Below are the code and all the weights of a small trained network. Each question names an input and a target symbol and asks about switching units off, where a switched-off unit gives its printed mean instead of its output.

import numpy as np


def w(rows, s, z=0):
    codes = np.array(rows[::2]) - 128.0
    scale = np.full(codes.shape[1], s)
    scale[-1] = z or s
    return codes * scale


def f(y):
    return y / 2 * (1 + np.tanh(0.7978845608 * (y + 0.044715 * y**3)))


def softmax(a):
    e = np.exp(a - a.max(-1, keepdims=True))
    return e / e.sum(-1, keepdims=True)


def log_softmax(a):
    a = a - a.max(-1, keepdims=True)
    return a - np.log(np.exp(a).sum(-1, keepdims=True))


def net(x, mask):
    ids = ['αβγδηλμξπστφψω'.index(c) for c in x.split()]
    T = len(ids)
    res = E[ids] + P[:T]
    r = res
    for j in range(3):
        rows = slice(3 * j, 3 * j + 3)
        q, k, v = (r @ M[0][rows].T for M in (Q, K, V))
        z = softmax(np.where(np.tri(T) > 0, q @ k.T / 3**0.5, -1e9)) @ v
        o = O[0][rows]
        res = res + np.where(mask[j], z, o[:, -1]) @ o[:, :-1]
    y = f(res @ A[0][:, :-1].T + A[0][:, -1])
    res = res + np.where(mask[3:27], y, B[0][:, -1]) @ B[0][:, :-1]
    return log_softmax(res[-1] @ U[:, :-1].T + U[:, -1])


Q, K, V, O, A, B = {}, {}, {}, {}, {}, {}
E = w([
[170,145,139,155,199,64,236,77,226,106,162],'α',
[117,159,151,204,146,158,100,182,185,90,100],'β',
[99,75,159,164,142,166,45,130,41,206,109],'γ',
[242,59,178,127,180,155,112,159,155,149,117],'δ',
[162,138,176,198,112,219,150,73,137,120,202],'η',
[51,114,204,97,144,153,114,81,213,164,147],'λ',
[106,182,53,247,121,85,133,95,143,185,170],'μ',
[78,208,96,105,58,209,113,84,89,61,196],'ξ',
[62,168,115,130,120,21,119,161,42,82,91],'π',
[178,183,156,140,115,105,62,10,146,150,109],'σ',
[181,137,65,54,168,104,122,128,155,112,132],'τ',
[90,117,127,166,216,140,188,65,56,135,117],'φ',
[117,128,253,132,102,107,150,118,110,49,117],'ψ',
[85,74,106,114,129,131,171,180,75,152,187],'ω',
],0.016)
P = w([
[125,89,102,133,144,146,98,122,152,106,145],'0',
[181,101,152,199,126,98,104,130,109,88,204],'1',
[143,179,159,137,186,95,106,146,110,135,196],'2',
[113,113,127,144,212,113,86,128,127,102,193],'3',
[230,173,182,183,141,111,162,92,57,130,43],'4',
[143,71,66,110,76,160,171,130,161,144,33],'5',
[105,28,56,172,121,122,118,73,154,78,127],'6',
[87,182,175,46,142,194,169,129,144,127,7],'7',
[134,193,174,134,230,126,101,219,95,133,218],'8',
[136,76,126,201,212,78,64,92,119,60,194],'9',
[9,226,73,31,104,216,119,225,206,197,167],'10',
[129,75,69,173,25,153,187,114,142,136,66],'11',
[112,33,100,197,138,104,124,21,134,57,96],'12',
],0.014)
Q[0] = w([
[107,35,52,120,29,150,149,114,173,116,83],'h0',
[94,194,126,52,158,153,123,207,154,181,199],'h0',
[119,171,111,83,76,180,187,157,145,189,16],'h0',
[125,141,160,159,194,92,65,137,116,105,252],'h1',
[85,167,106,53,119,160,141,191,166,182,133],'h1',
[133,233,202,94,190,137,134,162,102,168,138],'h1',
[91,134,85,51,49,189,202,169,171,209,35],'h2',
[92,172,141,68,184,135,83,191,152,157,230],'h2',
[132,18,76,158,67,111,114,99,158,96,125],'h2',
],0.015)
K[0] = w([
[102,212,163,85,241,125,83,157,116,135,202],'h0',
[118,176,107,74,74,185,211,141,150,196,14],'h0',
[205,248,217,139,121,112,180,172,63,205,139],'h0',
[67,17,35,118,89,159,131,87,191,77,40],'h1',
[135,228,145,76,113,169,205,163,118,221,36],'h1',
[167,107,119,155,17,135,197,128,131,157,49],'h1',
[167,249,192,106,152,136,161,171,87,191,127],'h2',
[84,119,88,96,107,188,180,117,152,152,21],'h2',
[71,137,132,106,246,126,59,129,133,93,195],'h2',
],0.013)
V[0] = w([
[89,212,73,122,185,99,160,116,186,118,82],'h0',
[186,141,212,49,2,131,130,157,211,148,115],'h0',
[125,130,161,47,181,90,226,41,78,122,145],'h0',
[26,109,151,70,163,119,120,158,146,152,117],'h1',
[107,130,173,157,106,24,94,83,170,214,137],'h1',
[98,226,79,80,134,144,37,45,59,158,103],'h1',
[52,170,151,158,41,78,177,142,94,115,216],'h2',
[152,179,218,131,108,57,123,173,89,89,84],'h2',
[111,147,214,161,132,201,110,65,156,109,93],'h2',
],0.007)
O[0] = w([
[222,183,140,115,124,146,149,67,44,102,129,152],'h0',
[75,17,97,201,77,99,128,5,157,55,119,2],'h0',
[168,137,232,172,106,60,145,134,112,202,197,108],'h0',
[152,127,242,115,194,96,91,126,130,60,85,111],'h1',
[108,180,170,187,36,125,110,138,138,67,215,120],'h1',
[125,228,146,218,203,102,140,111,47,150,108,101],'h1',
[48,150,175,83,232,150,142,141,90,104,221,113],'h2',
[156,93,117,146,239,72,3,134,140,64,239,160],'h2',
[186,10,104,169,103,141,201,191,85,76,122,183],'h2',
],0.0069,0.0072)
A[0] = w([
[119,94,179,196,168,62,103,125,158,167,94,129],'n0',
[2,143,142,124,101,134,111,118,127,160,159,143],'n1',
[111,175,139,108,145,109,155,117,118,119,58,157],'n2',
[155,60,146,175,105,153,140,106,181,176,102,1],'n3',
[129,124,187,32,132,105,163,74,82,94,114,172],'n4',
[93,87,91,146,57,129,149,82,150,146,129,108],'n5',
[156,93,89,148,151,144,85,140,128,122,111,55],'n6',
[73,159,190,196,88,130,197,170,149,138,145,232],'n7',
[127,76,128,83,126,122,109,112,65,155,131,158],'n8',
[181,180,143,126,86,70,149,135,164,78,120,131],'n9',
[90,129,97,75,75,54,100,129,36,122,134,112],'n10',
[69,94,126,170,87,103,83,119,150,72,173,67],'n11',
[129,107,166,93,105,132,148,12,102,149,202,74],'n12',
[86,192,98,96,57,201,124,135,109,103,180,55],'n13',
[128,141,152,191,104,227,107,75,205,131,176,85],'n14',
[105,106,135,149,71,168,203,206,116,125,132,113],'n15',
[161,108,102,136,166,200,152,49,145,188,179,97],'n16',
[156,122,39,76,134,108,104,114,91,174,156,158],'n17',
[151,158,63,148,132,143,111,192,158,152,162,144],'n18',
[194,123,121,129,128,87,130,130,55,103,126,118],'n19',
[126,130,116,111,170,100,87,80,166,167,161,124],'n20',
[110,87,135,119,137,110,67,70,136,89,147,158],'n21',
[133,109,107,31,140,156,95,98,113,150,122,167],'n22',
[89,70,157,137,76,182,61,165,53,170,99,52],'n23',
],0.0086,0.006)
B[0] = w([
[149,146,131,76,163,70,107,64,88,170,90,184],'n0',
[63,161,106,129,148,79,129,60,87,128,139,144],'n1',
[175,88,55,140,111,133,93,150,154,79,74,189],'n2',
[136,223,163,89,136,78,129,193,57,165,132,144],'n3',
[162,123,188,128,80,149,163,83,135,85,128,179],'n4',
[90,192,160,130,145,83,174,123,62,88,111,152],'n5',
[136,167,156,175,134,79,150,153,120,211,160,169],'n6',
[128,76,96,66,152,106,94,41,88,147,129,254],'n7',
[128,162,188,123,110,103,228,115,182,111,107,157],'n8',
[146,118,51,106,132,147,61,151,136,100,159,179],'n9',
[123,216,203,96,48,94,154,158,217,221,182,172],'n10',
[171,159,51,58,152,141,171,85,95,162,112,168],'n11',
[106,131,90,131,215,162,145,68,74,161,91,141],'n12',
[197,178,86,80,154,105,135,159,94,147,122,150],'n13',
[76,92,129,90,99,108,57,134,195,132,152,169],'n14',
[99,69,141,104,151,94,86,136,91,102,161,203],'n15',
[194,172,181,151,47,150,203,102,167,162,171,166],'n16',
[85,127,159,243,87,158,150,111,158,95,143,186],'n17',
[105,92,106,143,85,139,119,152,142,130,192,232],'n18',
[118,133,120,210,73,127,191,158,136,118,103,189],'n19',
[103,115,137,189,72,171,174,165,158,134,81,163],'n20',
[185,210,108,132,115,136,160,142,176,113,78,175],'n21',
[106,159,189,136,136,153,158,210,141,157,96,173],'n22',
[149,254,166,136,216,125,77,137,177,23,247,143],'n23',
],0.0072,0.0073)
U = w([
[119,145,55,225,95,92,110,83,77,178,199,96],'α',
[100,187,125,118,76,2,159,179,122,126,112,126],'β',
[61,137,174,30,136,146,134,97,176,207,109,191],'γ',
[109,149,107,163,188,147,231,113,30,159,80,153],'δ',
[238,112,164,124,132,107,141,215,68,229,141,29],'η',
[174,119,174,81,117,88,107,107,64,26,102,135],'λ',
[134,217,58,66,110,182,148,133,67,118,169,55],'μ',
[193,205,122,169,71,153,68,62,150,182,56,128],'ξ',
[60,81,138,97,140,112,208,186,82,150,236,72],'π',
[134,206,179,176,172,106,108,131,134,101,193,111],'σ',
[122,97,64,114,184,109,7,187,121,160,119,255],'τ',
[148,142,99,177,82,202,166,199,168,70,143,199],'φ',
[197,148,68,85,188,48,194,102,215,130,204,63],'ψ',
[149,113,177,99,38,182,121,83,152,177,251,136],'ω',
],0.0061,0.0044)

Each question gives the input, a string of symbols that net reads in full, and the target symbol t.
The units are the heads (3 rows each of Q, K, V and O) and the neurons (one row each of A and B). Each row of codes is followed by its name. A weight is (code - 128) times the scale printed after its matrix; where a second scale follows, it is the last column's (O, A, B and U).
mask holds one flag per unit, heads first, then neurons. A switched-off unit (its flag False) gives its mean, the last column of its rows in O or B, instead of its output. The means were averaged over made-up inputs and are rounded, as every weight is.
A unit's drop is (log p(t) with every unit on - log p(t) with that unit switched off) / (log p(t) with every unit on - log p(t) with every unit switched off).
The circuit of an input: a set's keep is (log p(t) with only the set's units on - log p(t) with every unit switched off) / (log p(t) with every unit on - log p(t) with every unit switched off). Starting from the 12 units with the biggest drops (on a tie, the unit counted first), units are removed one at a time, each time the one whose removal leaves the highest keep (on an exact tie, the one counted first), for as long as the keep stays at least 0.8.
units of the circuit, in order: the units of the circuit, biggest drop first
unit that matters most: the unit with the biggest drop
k most important neurons: the k neurons with the biggest drops, biggest first
heads that matter: for each layer, one digit per head in row order, 1 if its drop is at least 0.15 and else 0, layers parted by /
input μ ω α π μ φ β π, target μ: unit that matters most -> h1
input β ξ σ μ β σ γ γ, target σ: heads that matter -> 000
input β β σ β ψ σ φ, target φ: heads that matter -> 100
input ξ ψ ψ λ α ψ π σ β ω, target σ: units of the circuit, in order -> [h2 h1]
input β δ ψ, target φ: units of the circuit, in order -> [h0 n0 h2]
input ξ σ δ β β, target α: heads that matter -> 010
input β ξ η μ δ δ γ α δ η π, target ω: units of the circuit, in order -> [h0 n10]
input β π γ μ α β π ψ δ η β α, target β: units of the circuit, in order -> [n3 n5 h0 h2]
input β ψ β ψ β ξ ψ, target ψ: units of the circuit, in order -> [h2 n11 h0 n21]
input α ψ β ξ β ψ β τ λ π π σ π, target σ: heads that matter -> 101
input β μ ψ φ γ α τ δ, target τ: heads that matter -> 110
input π μ ξ ψ φ, target μ: units of the circuit, in order -> [h1 h0 h2]
input ξ ξ ξ α, target δ: units of the circuit, in order -> [h1 h2]
input α ω γ π β α ψ ω δ, target ω: units of the circuit, in order -> [h1 h0]
input φ φ π φ φ, target η: units of the circuit, in order -> [h0]
input ω α β β β φ δ ω ψ, target λ: heads that matter -> 001
input ψ λ λ τ γ β, target τ: 2 most important neurons -> [n9 n4]
input ω β ω μ, target γ: units of the circuit, in order -> [h2 h1]
input β π ξ ω δ, target σ: heads that matter -> 001
input ψ β ψ φ π ψ ψ σ δ ξ β, target α: heads that matter -> 110
input γ σ β β γ π ω, target φ: unit that matters most -> h0
input π β π ψ η, target ω: heads that matter -> 010
input μ π α λ π μ β τ π, target μ: heads that matter -> 111
input β η ω ψ, target φ: heads that matter -> 100
input σ τ α ω γ φ ψ, target γ: heads that matter -> 101
input σ β σ, target α: heads that matter -> 010
input π μ γ β φ π φ μ β β β, target μ: units of the circuit, in order -> [h0 n13]
input β μ δ σ, target φ: heads that matter -> 100
input β τ λ π β ξ, target λ: heads that matter -> 011
